[95] [ 282   40 -173  130   44  220   41   88  -36  -47  296 -234  -27  127
   -4  282  112  -12   53 -247 -229   33   69  147   73  393  181  -50
 -120 -148]
[90] [  20    4  -94  104  413  169  433  -42  -17   70  -73  136 -102  162
 -147  -13 -307  -71  384 -280  -88 -185   58 -205   58  -92  -48 -247
  -20  -29]
[95] [  24 -288   83  291  105   28 -163  166 -259   74   31  321 -109  -37
   58 -155 -306 -193    4 -141  127   22  136  -32  302  -79   -9  257
 -206   10]
[89] [-261  207  -30 -325  -82 -183  -77 -151   22    8   65 -261   55   72
    4  118  369  183 -150  156 -195  116   10   37 -206   61 -118   -7
  178   38]
[90] [  95  113 -256  111  313  205   -3  -64 -248   14  177  -37  -65  274
  -81  157  -58  -77  638 -203 -251 -157  270 -173  174  148  160 -102
 -311  223]
[90] [ -23  -15   83  150  288  153  372  -92   99  139  -24    9 -185    1
  151  -63 -225  -74  101 -144  -88  -31 -111   72  -23 -173  -69 -121
   12 -251]
[96] [-140   39  118  109   36  -87 -146   56  -59  205  -44  222 -149 -113
   13 -334 -181  -83  -48  156  295   38    8  135  231 -130 -154  275
  -72  145]
[90] [ 179 -146 -168  372  349  316  361  -19   77  -19 -308  361 -163  125
 -209 -257 -602 -187  710 -347  114 -448  -15 -226  111 -276  151 -461
 -206  111]
[89] [ 237 -239   79  370   53  244   55  134   46  -33  -71  203 -103 -176
   88 -200 -531 -226  203  -32  229 -152 -143  122   60 -103   33   27
 -171 -175]
[90] [  72  -41 -138 -268 -309 -194 -247   34  -52 -105  -34   26  213   -2
 -275  122  619  165 -374   40   84   86   65 -196  112  150   94  120
   37  244]
[90] [ 231  -74 -293  -27   55  200   33 -138  -32 -154  134 -140   23  191
  -66  279  354   46  229 -307 -351 -108   63 -140  -34  127  302 -288
 -182   -2]
[95] [   5    8  276  119   94  -27  152  171    7  149   50 -133   14  -21
  288   84  -73    5 -153  -13   48  129  -88   45  105  126  -63   57
   75 -215]
[95] [ -30  100  342  -11 -424 -234 -305  152  189  116   12 -155   76 -249
  361 -119  274  117 -594  333  317  264 -225  348   44   72   26  218
  124  -57]
[96] [ 100 -272 -105  462 -132  224 -317  115  151  -85 -245   -8 -197   44
   90 -368 -255  -71  514 -145  181 -424 -294  225   14    7  240 -452
 -298   50]
[89] [ 137   54 -127   -7   64  120    5 -119   25 -107   77 -161  -13  156
   38  177   66   -8  344 -129 -269 -100   61  -87  -45   76  226 -257
 -133   65]
[95] [ 210 -137 -207  259  247  247   73   17 -151   65   65  354 -124   53
 -140 -142 -142 -135  287 -308   87 -162  119  -76  282  -97  154  -31
 -306   99]
[90] [ -64   71 -122  -34 -115   10 -356  -51  -38 -146  169 -417  -26  211
  142  188  142   63  307  -12 -364  -57   43  132 -172  289  153 -218
 -102   54]
[89] [ 240   -3 -244  148  127  184   62   32  -64   -2  101  146 -101  109
 -257   12  -52  -90  171 -271  -26  -87  156  -20  238  123  150  -26
 -184  116]
[89] [  76   40  -13  147 -141  112  -47  -70  115  -23   45 -159  -86  -52
  161   39   15  -39  -64   27 -104   60  -54  269  -86   -7  137   10
  -53 -128]
[89] [ 120   67 -185 -205  -10   71  -54 -149  -53 -172  227  -47   76   20
  -90  194  106   -3  104    7 -230   18  133  -37 -165   47   89    3
  -50   26]
[92] [-283   -6  141 -143  -93 -197 -220  -22   29   33    4 -120  -33  -22
  169 -120   82   93 -132  148  -14   56 -115  130 -147  -26 -150  -17
  118  -36]
[92] [-206  -24   64  -40   35  -62  -13  -97  -35   55  -51  -87  -56    7
  110   -7   66   18  -30   74 -108   45  -34    8  -79 -104 -114   53
   36  -63]
[92] [-235 -176  104  286   78  -82  181  125   96  145 -576  451 -151  -44
 -244 -526 -534  -95   63  -46  456 -234 -106 -109  161 -382 -208  -95
  103  142]
[92] [ -35  -58  -27 -182  205  -73  395  -50   15   16  -72  318   14    9
 -298  -22  -98   -1 -226 -201    6   37   96 -249   11 -197 -159  -24
  218  -43]
[89] [ -34 -128  171  -53 -267 -107 -453  137    3  -75  207 -491   56    9
  415  170  382  137 -169   94 -158  104 -226  227 -117  391   58  -49
  -19 -206]
[95] [ 190   39 -305  185  104  281  139   -9  123 -114   86 -203 -147  248
 -152  114 -120  -14  373 -374 -283 -213    5  147  -79  258  204 -441
  -83  -81]
[92] [ 109   99   44   -9   21  111  280  -79  165  -53   46   47   42 -124
   82   29 -241  -40  -53   34   -6   36  -42  108 -227 -169   27  -71
  119 -197]
[96] [ 140 -133 -225 -171   21  -16  -95   84 -262 -170   42  380  298   46
 -316   51  103   51  137 -119  148 -138  215 -428   56  -21  102  -40
  -92  276]
[95] [ 298  317 -160  -76 -129  154  -62 -162  -52 -124  290 -154  139  -52
   32  345  151  -61   99  199 -189  154  250   61  -51   94  266  245
 -162  119]
[90] [ 147  102  -35 -167   42   24  294  -67  -39  -85   16  -58  280   59
   -5  377  248   90  -31  -45 -148   68  124 -337  -79   -8  145  -73
   78   -7]
[90] [-129 -140   39   40  290   -3  124   56 -136   24    3  505  -84  -60
 -147 -315 -679 -165  158  -92  176 -100  122  -77  -12 -293 -244   45
   43   -7]
[92] [-378  -79  105 -208  -18 -333  -91  -67  -14   43 -209  547  -81 -133
 -252 -464 -346  -50 -282  118  266   43  109  -70  -29 -477 -307  164
  228  209]
[96] [-207  152    0 -137 -172 -134 -106 -156   73  -35 -105  -29    1  -58
  -36  -71   -3   25  -89  246  -21   63   41   88 -188 -179  -71   86
  120  111]
[95] [  97 -254 -144  181   54  132  -25  177 -162  -34  -19  401  -15 -115
 -292 -223 -320 -128   14  -95  291 -129   32    6  107  -40 -127  184
  -96  -21]
[96] [  18  -64 -194 -128 -186  -13 -151  -70   -2 -204  -37  -24  140   63
 -125   93  227   97   30  -46 -105  -87   33  -98 -187   -3  149 -188
    4   94]
[95] [ -79 -343    5  115  -33  -34   -9   84  -28  -89 -226  444  -76 -139
 -248 -312 -468 -151 -139  -69  221  -90   -4  -29  -27 -281 -179   96
   77  -51]
[90] [-136  121   91   54   66  -65  -14  133 -108  190   86 -141  -69   13
   18   18    5    3 -143  100   50  144   33  142  163  225 -222  299
   46  -44]
[92] [-147  -72 -169  -26  169   33  -82  -68  -96  -15   18  -70 -111  208
  -86  -30   50   37  334 -175 -201 -173   16  -69  -32   64  -34 -232
  -89   66]
[92] [-135 -204    5  -10  -92 -123 -233  107 -166  -38 -120  311   72 -100
 -142 -222 -121  -26  -79   94  260  -51   37  -99   31 -140 -141  177
   -6  127]
[92] [ 140  -80   69  189  -10   61  188  170  113    9 -167  256   20 -113
 -100 -178 -353  -74  -66  -60  316  -82  -76    9   72  -90   -6  -43
   64  -49]
[95] [ -50  -34   64   83   40  -44 -185  224 -215  120  143   71   -2  -48
    0  -83  -83  -33  -79   74  198   70   50   89  200  194 -175  316
  -62   13]
[89] [-322  141  292 -209  182 -248  353 -116   51  157 -271  252   24 -126
  -30 -169 -317  -32 -136  263  173  101   35 -237  -54 -438 -352  173
  299   56]
[96] [ -47   45 -154  -34  123  -41  -42  -47 -136   53  -88  374  -71   21
 -367 -220 -157  -94  179   12  173  -92  211 -176  227 -157  -81  161
 -104  361]
[89] [-136 -149 -143  -20  -39  -30 -141    4  -51 -139  -82 -119   -8  186
 -110   49   45   61  157 -157 -202 -140    8  -76 -137  101    7 -250
   22   20]
[96] [ -90 -129   11  -18  -20  -99   25  117   -7   -6 -139  123   19   10
 -176  -97  -60   30 -147  -71  123  -37  -30  -80   28   10 -132  -20
  126    0]
[96] [ 101  190 -220   29  -95   -9 -344  106 -115   69  171  -76  -88  107
 -268  -19  231    4   65   22   74   15  166  140  347  395   63  218
 -197  342]
[92] [  54  295  103  -72  270  169  659 -229  205   77  194 -261  -67  -16
  218  317 -147  -32 -114  -43 -379  215   -1  150 -270  -85  -63  -39
  230 -441]
[89] [ 299 -136 -330  345  246  322  169   85  -26  -28 -104  223 -149  208
 -346  -99 -240 -123  539 -451   43 -361   66 -146  279   89  220 -331
 -283  156]
[95] [  28 -264 -165  311  442  130  280  141 -187  152 -166  692 -259   90
 -491 -393 -593 -233  219 -449  260 -224  194 -214  436 -208 -152   30
 -132  146]
[90] [-379  -10   37 -297   32 -315  -97  -19  -96   20 -314  211  186   90
 -160 -206  126  184  147  128  211 -172    2 -431  -53 -228 -175 -192
  139  360]
[89] [  65 -193   51   73 -213   -3  112   34  240  -35 -254  -76   46  -51
   61  -11  300  122 -329 -122   76  -32 -281   17  -69  -55  122 -247
  117 -185]
[96] [ -82 -129  -48 -258  203 -148  -53  -16 -285   35   91  464   55  -40
 -273 -127   12  -38  -61  -23  135   28  208 -331  184 -166 -197  265
  -36  210]
[95] [ -85  334  -68 -162  -57 -117 -379  -31 -164   67  340 -412  -20  191
   92  245  389   89   89  139 -273  175  211  127  128  421   57  181
 -115  234]
[96] [ 325   90 -165  241  104  329  -66  -70   49  -23  276 -170 -196   77
  139   66  -87 -131  434 -152 -198 -101   13  251   90  182  297 -138
 -338  -24]
[90] [-134 -122  -62  -12   58  -53   20   87    0    1 -274  164   42   57
 -222 -225  -59   76  194  -44  232 -258 -118 -200    4  -61 -125 -227
   44  140]
[95] [  90  158  -27  -36 -205   11 -245   83   39  -21  273 -428   47   41
  174  212  357  124 -125   70 -128  120  -66  290  -46  425  112   13
  -22  -83]
[89] [ -22   51  115 -172 -171 -129 -265   77   -5  -19  198 -382  113   20
  247  201  410  156 -171  127 -107  134 -109   96  -59  330   20   14
   38  -75]
[89] [ -20   63   14  -81  -45  -53 -138    0  -59   -8  150 -123   19   22
   73  100  115   25  -56   53 -100   97   59   56   -6  125    6   89
   -9   10]
[92] [  -7 -275  202   19  -30  -90 -154  180  -52   24  140  -43  -36  -61
  206   -6   62    5 -321  -96    7  122 -134   97   70  157  -88   86
   32 -254]
[96] [-117 -248   54    0 -177 -159 -338  231 -115   -9 -141  144   96  -88
  -87 -225   86   67 -137  108  347  -84 -133  -51   87   72 -148  106
   -3   95]
[89] [-189  -66   48  -32  -15  -99 -209   25  -82   -9   35 -110  -48   63
   85  -23  -17   19   35   27 -102    8   -3   50  -58   72  -96    0
   13  -13]
[90] [-257   19  119 -232  346 -232  209 -101 -223  143    2  606   -5  -28
 -166 -205 -341  -93  -99  -32  107  120  327 -347  135 -466 -256  232
  126  198]
[92] [  39  248  -88 -263  -75  -65  -60 -250 -124 -104  176  -21  154    9
   -6  301  211  -11  -24  171 -262  206  338 -158  -77 -113  155  227
  -32  207]
[96] [  97   75  -51 -102  202   71  152  -91  -14    0  201 -163  -92  108
  -33  213   45  -42  104 -119 -293   57   80  -43   43  167  -11   -1
  -26  -74]
[90] [-267 -299   34  -16   73 -187  -60  133 -170  -33 -223  509   45   -1
 -220 -324 -378  -26  -37 -119  246 -129   85 -245   -6 -288 -212  -46
  121  110]
[96] [ -66    0 -168 -353  -68 -164 -324  -74 -176  -96  177 -105   90  128
 -169  161  501  127  -22   13 -192   43  133 -179   28  210    1   56
  -50  225]
[95] [ -67  262  -45 -275  136 -105  219 -291  -54   -2  -53  269   26  -34
 -262   45 -150 -109   53  186  -79  115  337 -286   13 -355  -80  261
   72  293]
[92] [ -13  -89   12  137   45   30  -31   49 -149   14  -12  297  -44 -111
  -87 -139 -368 -167   -5   52  143   27  143   12   85 -163  -99  289
  -61   29]
[92] [  40  -69   64  -19 -142  -98 -326  228 -121   13  155 -202   83   25
   90  102  296   87 -149   39   58   77  -50   51  156  395   -2  128
  -58    9]
[96] [ 122 -212 -147 -276  -78  -39 -279   56 -204 -202  292   -9  211   32
  -62  210  408  113  -93 -107 -126   13   44 -166  -73  233   67  -12
  -67  -17]
[   6  -41  159 -491 -135 -217  -11 -156  -52  -96  146  232  327 -281
  125  108  369  107 -500  257   79  253   17 -232 -208 -318  -43  247
  160  -49]	[89]
[-308  109  124 -344  102 -221   68 -197  -50  -33  -71   24   99   16
   37   38  -73   44   79  209 -138   48   98 -257 -237 -264 -193   -2
  189   93]	[89]
[ 282  117 -106   -8  221  180  150   52  -50   -6  431 -335  -47  214
   55  408  152    3  115 -305 -390   87  109   49  112  488  143 -100
  -88 -173]	[92]
[ -40  -48   77  -65  -86  -30 -209   -2   94  -11  177 -354 -133   -2
  196   45  185   43 -111   38 -183   71 -194  276  -89  252  -59  -20
   11 -205]	[89]
[-141  -59   64    1   46  -46  209  -49  -85  -25 -224  228  128  -64
  -43   -2 -231  -44  -31   77   63    7  101 -234 -121 -336 -102   89
  120   -7]	[92]
[ -55    8   -5 -103  -12  -96 -240  -62  -82   47  166  198 -120  -88
  -55 -179  -20  -72 -127   78   54  107  109  117  113  -84  -71  258
  -73  128]	[90]
[ 150   81  226  310   72  267  116  -51  211   21   75 -351  -97  -52
  618   63 -304  -91  387   68 -137  -66 -247  288 -192  -30  206 -268
 -140 -318]	[96]
[-241    0  115 -168  133 -203   45   54 -103   91    1  170  -68  -48
 -194 -129 -247  -54 -193  104   85  112   93  -48   57  -31 -390  295
  191   12]	[89]
[-110    1  -33 -183   42 -111    7 -107  -61  -39   18  223   11  -15
 -139  -57  -75  -20  -83    4  -36   51  151 -111  -58 -199  -79   70
   80   95]	[92]
[-265    5  -76 -469   33 -367 -107   40 -217  -23  -21  309  188   80
 -437  -56  189  144 -217   23  116   45  229 -392   58  -13 -266  121
  217  332]	[90]
[ -54   -6   57    4  -49 -124  -42  146  117  119    1 -239  -98  150
   18   10  323  150 -258 -198  -35   51 -138  112  167  318    0 -175
  103  -52]	[95]
[-146   88  155 -109 -218 -179 -167   42  129   25  -59 -252   56  -33
  163  -11  221  141 -201  199   55   74 -166  129 -100  107  -49  -37
  142  -14]	[95]
[ 192   84  -76  -50 -120   70 -266   47 -182  -49  377 -413  135   74
  204  430  516   78  -38   39 -260  171   88   68   65  449  192  181
 -184  -44]	[95]
[ 249  139  -74 -101  176  181  453 -136   52  -60   45  -79  188   49
   19  344  148   42  165  -90 -174  -21   41 -276 -101  -39  171 -182
    9  -84]	[90]
[ 166  332 -180 -323  166   59  206 -315 -142  -26  291   93   98  -18
 -174  316  181  -67   45  119 -248  201  378 -214   24 -116   67  330
  -71  185]	[95]
[ -43 -149  -62  176   39   41   36    7   25    2 -304  277  -55   21
 -138 -264 -210  -48  218 -104  192 -229  -39 -133   64 -249   41 -189
  -70  147]	[96]
[  86 -110   44  -84   26   43   17   38  -25 -125  111  -97  118  -15
  114  154  -11   18   66  -16  -97  -26  -71  -78 -160   91    4  -97
   18 -169]	[96]
[ 137  136   12 -245   95  -24  172  -46  -46   11   98  203  198 -115
  -91   64   98   28  -41  127  156   55   78 -233   36  -97  -23  135
   26  107]	[89]
[-159 -221  -38  -27  -97 -111 -121   40   46  -33 -315  297   18  -60
 -202 -361  -23   61   -7    8  312 -214 -157 -113  -36 -231  -98 -159
   48  142]	[92]
[ -48  -63  -34 -131 -146  -25   95  -83  109 -156 -225  -47  215  -17
    0   75  175  140   -4   53   -5 -111 -133 -179 -306 -162   61 -271
  136  -40]	[89]

<77> [-175 -150  -44   -1  143  122  -25  135 -171   59  221    8  -41  -43
  104   29  -78  220  -89   11   87   22   13   98  -69   33   56  -99
   69  139]
<68> [ 102  244  103  -99  -92  -38  181  -97 -189  -46  135    7   92   61
 -248  176  137  -58   -4  174  -54 -186  -31  -73  -76   79   11  -29
   74 -189]
<68> [ 210  -56   58  -35  121  -34 -120   24  262   11 -145 -199  -33    5
   -3   46 -222  294   50   44  -92  290  140  -17  -74  -55   40  114
   61 -143]
<68> [ -28  166   40   80  -35  -36   73   28  -97  199  226 -104   96   66
 -103  -36  208 -260  -92  161  -79  113   92   23 -104   -7 -115 -180
 -110  -36]
<77> [ 100  269   81  -60  -79 -183  201    1   42 -229  -52   41   40   83
   41    2  175 -192    1   14 -214 -172  -17 -200   97   89   -4  138
 -279 -103]
<77> [  50  -86   -6   42  118   27 -111   20  -56  210  120  -47 -103  -30
   26  -59 -134  212  -63  100   23  212  113  100 -143 -102  -33  -36
   48  -32]
<73> [-180  282   77   57   27  -53  229  146 -399  192  625   -1  155   89
  -75   52  377 -304 -225  269  -98  -90   30   14 -119  129  -69 -301
 -197   16]
<77> [ 181  -39   11  -45  -32 -140 -144  -17  124   22 -191  103  -77  -79
 -109   83 -116   44   50   -1   39  -76  -82  -23   99    9    2   45
   85 -145]
<71> [ -92 -111  -36   20  203   74 -119  282   16  257  138 -377 -139   69
  312 -312  -15  234 -125   98 -100  791  403   86 -328 -318 -223 -105
 -286   87]
<73> [ -46  153  -30   21   96  -99  -76  189   22 -146  -76 -110 -235   28
  605 -503  148  123   -5   12 -307  365  183 -216 -106 -191 -196  155
 -687  136]
<71> [ 225  -84   74  -74  -62  -31   27 -273  159 -107 -124  200  134  -16
 -349  362 -214   38  138 -111  189 -357 -223   52  199  105  242  171
  481 -208]
<68> [  29   84  109  -60   39  -39   72  -22  -61  -78  227   77  196   -5
 -237  349   29   21   -6   92   34 -328 -192  -15   95  246  217  -55
  248  -98]
<77> [-176  -59  -37  -60   39   35  -57  213   41  -63  -19 -157   10   25
  200 -112  123    7  -11  -57  -13  258   57  -30  -30  -87  -67  -75
 -168  144]
<68> [ 189 -223  -29 -219   84   18 -137   90  389 -367 -509  -67 -183  -17
  309  -16 -378  524  278 -287    6  277   99 -137   46 -149    3  378
  -60  -84]
<77> [ -44  -64  -18  -56  -91   88   61 -127  -31 -109  -98   71   65   -4
 -142  115  -14  -31   50  -92  131 -206 -124   33   71   31   96   29
  235   26]
<68> [ -12 -248  -86  -69   50   65    7  156  190  -54 -200  -50 -115   28
  204  -51 -228  149   73 -246   78  293  190   44   -2 -142 -110  114
  -87   31]
<71> [ -7 -62  26 -49 124 -21 -71  59   2 -90  95  77 -12 -35 120  58 -75 216
  20 -25  30 -51 -89 -17  54  38 120  67  26  18]
<73> [-115 -203 -123  180    2  182 -112 -113    0  190  -86  -21  -78  -66
   28 -176 -134    5  -34  -66  101   82   49  167  -52  -77  -21  -56
  132  191]
<73> [  -7   33   89   39    5  -30  227  -62 -219  273  473  105  222   62
 -456  365   61 -256 -209  152  134 -267  -59  204   16  162  131 -214
  349 -129]
<77> [ 198  250   88    2 -175  -94  195 -315  -76 -103   -3  225   91   40
 -262  141   76 -226   77   42  -26 -444 -158  -82  103  117   69  134
  101 -202]
<77> [ -73    7  -24   40   80   31   59  135   15  115    0 -319 -100  100
  201 -298   68   27 -177   76 -189  495  330   26 -220 -216 -139  -16
 -282   95]
<68> [-128 -154  -41   90  141   62  -44  169   42  242  172 -192  -14   51
  145 -151  -19    5 -135    0    6  439  223  149 -129 -158  -86 -116
  -97  120]
<73> [  24   34  -51   25 -135  143   62 -152  -35  -87 -146   78    3  -30
  -77   50  -83  -16  180  -76   51 -197  -26  -39  -10   90  -66   31
   80  -16]
<68> [ -22  126   -5  101  -82  -13  158  -86 -119   78  141  102   32   50
  -28  -62  118 -275  -35   13  -30 -120   25   12    0   23  -85  -29
 -120    0]
<71> [-148  146   34   80  -13 -139  -72   39 -132   76  189   34   93  -36
  -45  -66  337 -287 -185  167  -69 -182 -202  -20   97   91   89 -190
  -70  125]
<71> [ 181 -132  -45  184   48  108 -134 -230  233  178 -195  -91 -115   -5
   77 -218 -301  156  103  -64  -13  314  197  102 -116 -191  -64  174
   54  -29]
<73> [ 397   44   54   22 -124  -80  186 -278  297  -67 -282  133   25   55
 -258  216 -308  -88  181 -139  -23 -196   69  -27  119   81    6  287
  144 -325]
<68> [ 137  164  -20  -58 -246  -10   99 -107  229 -198 -443 -122  -18  114
   84 -205  105 -237  248 -156 -114  223  158 -184  -29 -188 -272  181
 -295 -105]
<71> [ 310   19  121 -135   69 -250  -86 -172  148 -142 -187   95 -114    3
  -16   -7 -108  248  -43   40  -65  -42 -111  -64  104 -147  222  339
   96 -207]
<71> [-113  -93  -46   36  122 -109 -323  222   71  130  -39 -128 -141  -68
  294 -321  119   63 -119   60  -59  380   22    2  -25 -195  -70  -95
 -247  168]
<77> [-194  110    9   49  137  -39   14  304 -225  161  455  -59    4   30
  231 -116  225  -62 -143  152  -99  201  111   -9 -127   12 -143 -228
 -357  101]
<71> [-136  -19  -56   66   34  164   32   65  -93  117   92 -189  -35   45
  133 -181   32   36  -35   35  -40  302  212   53 -209 -110 -145  -96
 -129  119]
<73> [ 167   53   26  -75   -3  -86 -124  -25   66 -130 -185   69  -99  -77
   25   33  -99  207  115   29  -51  -97  -80 -126   39   42   20  116
  -15 -117]
<71> [-151   43   34   -4  148    6  -21  118 -342  132  430   20  -15  -30
   37    6  125  147 -198  221    0  -38  -48   58 -117   39   76 -174
    6   79]
<73> [  24  158  109  -85   17 -112  154   53 -178 -128  319  248  170  -34
 -235  442   54  -37  -18   98   22 -575 -257  -73  168  389  194  -81
  152 -133]
<71> [  79  -77   -4  -25  114  -74 -187   57   -7  180  -56 -142 -216  -16
  127 -249  -52  244 -141  131  -57  410  157   55 -168 -285  -63   32
  -84  -23]
<73> [ 109  246   56  -81  -91  -62   33  -63  -32 -158  -80  -26  -24   51
   89 -115  157   -7  132   62 -132   47   16 -188  -71  -78 -114  106
 -230 -112]
<77> [ -60   17   64  196 -110  -54   62 -247 -190  291  371  326  367 -126
 -793  584   85 -502 -211  178  238 -911 -483  237  310  523  379 -371
  731  -28]
<68> [ -41 -305 -101  125   87   78  -54  107  166  273  -44  -84  -65  -15
    2  -27 -256   -4  -93 -120  100  276  206  215  -23  -72  -72  -77
   84   75]
<77> [  23 -190 -139   73 -107  130  -46   28  157  161 -247  -18  -89  -21
    5  -61 -211  -96  164 -197  135  234  199   91  -48 -100 -284  -50
  -21   -9]
<68> [-121   13   51   97  165 -104  -74  179  -64  250  327 -148   74   -4
  -43   -9  155  -79 -304  226  -96  122   13   98  -33   53  104 -232
  -15   94]
<68> [ -16  248   53  -96  -52 -192   35  249  -33  -38   56 -115   16   62
   94  -82  324 -211  -42  124 -183  167   69 -175  -36  -26 -192 -118
 -404  -66]
<71> [  55  237   16  237  -60 -134    8 -130  -22  146   78   77   -2  -12
    4 -195  166 -339  -82  134 -194 -149  -23  -50   41   81  -58  -33
 -237   14]
<73> [  38  -94  -58  -27   -8  -17    1   -2  103 -110 -185   99 -138   11
  233 -153 -110   56   87 -195   22   85   56  -32   54 -135  -78  194
 -167   20]
<73> [ 135   67   34  -80 -105   51    8 -156  103 -191 -241  -23   59  -12
 -157  146  -74   88  187  -25    0 -149  -77  -98   24   78   54  103
  172 -117]
<73> [ -65   14   18  -55  122 -157  -62  180   11 -121   77   52  -86   11
  345 -180  117   65  -73  -34  -91  104  -34  -91   75  -89   24   96
 -317   87]
<71> [ 238 -169   99 -302  -59  -27  110 -186  182 -342 -285  164  137  -10
 -448  593 -303  252  131 -168  234 -461 -269   11  249  162  376  245
  661 -265]
<77> [ 162  105   20   50 -172   74  315 -282  100  -90 -140   43  102  114
 -209  112  -98 -221  124 -121  -27 -184   93  -10   24   63  -26  175
   87 -147]
<68> [-176  133 -107  177  -66   31 -238  109   -5  277  -84 -359 -163   62
  449 -770  393 -267  -19  102 -193  824  319  -47 -311 -481 -479 -163
 -646  227]
<71> [  84 -205  -31  136  -15  -17 -240  -76  290  204 -157   36   96 -110
 -261  173 -193 -116   60  -68  160  -66 -126  140  168  103   85 -103
  347  -26]
<73> [ -93 -141 -185  267  -72  107  -49   22   99  216 -132   84 -125  -60
  180 -247 -133 -256   71 -192   38   94  159   89   19   -9 -276  -76
 -228  167]
<77> [  63 -261 -186   74 -134  327   -1 -162  233  -42 -436   24 -132   -7
  151 -122 -414  113  397 -392  186  221  234   57  -77 -150 -281  186
   25   19]
[  36  173   57  -44  -36 -112  184  108  -25  -32  104  -24   64   79
  -50   85  129 -180  -50   58 -121  -33   73  -81    5   83  -71  -37
 -181 -103]	<71>
[-332  158 -166  334  -41   86  -57  213 -172  397  201 -242 -147   64
  510 -754  407 -463 -117   88 -220  650  390   10 -304 -292 -557 -302
 -807  340]	<73>
[-272  -46   68 -208   89  104  200  161 -158 -205  329 -100  234  130
   18  200  207   50  -81  -49  114   19  -76   33   -2    2  188  -66
  130  116]	<68>
[ 236  302  145 -133  -83 -118  127 -254   55 -437 -156  121   71   42
  -31  110   63   92  181   17 -163 -384 -205 -267  122  123  190  329
  -14 -188]	<68>
[-127  -76  -34  169  121  -35  -39  169  -16  284  280  -23   11   -3
   89  -86   35 -158 -175   42  -13  160   97  130  -11   12  -58 -182
 -132  116]	<68>
[ 169   48   75 -116  -75  -66  210 -115   71 -193  -33  183  109   57
 -194  306  -97  -52  115 -117   64 -314  -96  -47  153  128  104  168
  159 -207]	<73>
[ 228  176  111 -147   13  -77  183 -179   -7 -280 -100    8  -79  100
   74  -36  -46  245   34   31 -167  -41   51 -150  -54  -96  101  359
  -82 -179]	<77>
[  15   36    7  -88   60  -69   -1  132  -58  -94   36   51 -111   -1
  201  -60    1  149   12   -2  -55   56   36  -88  -21  -38  -58   69
 -214  -25]	<68>
[ -90 -267  -93   45   96  133  -23  159   17  203   35  -78  -68  -34
  -11   59 -237  127  -80  -63  114  189  175  179  -79   -6  -59 -126
  118   73]	<77>
[  19  103  -18   75 -106  -38  153  -76   70  -17  -21   60    9  115
  160 -210  119 -321   77 -142  -51  109  111  -43   24 -138 -182  117
 -307   -5]	<73>
[ 137 -148 -124  127  -35  148  -59 -218  247  -50 -544 -111 -262  -33
  187 -328 -344  221   97 -159 -105  207  227    3  -86 -171  -79  293
  -59   71]	<77>
[-135    9  -36   69   31 -157 -302  113  -80  190  -24  -76 -131  -95
  122 -333  268 -102 -235  185  -76  168  -88   12   -7 -156  -24 -176
 -168  180]	<71>
[ -87   11   41   68   29  -65  -75  -44 -124  126  183   55  110  -74
 -244  133  125 -114 -203  171   37 -292 -231   88   98  161  225 -180
  260   70]	<77>
[  84  221   27   36 -167 -140   34 -125   64  -63 -194   -2   11   32
  -42 -150  218 -312    8   43 -149  -80  -45 -127   65  -29  -67   53
 -183  -44]	<77>
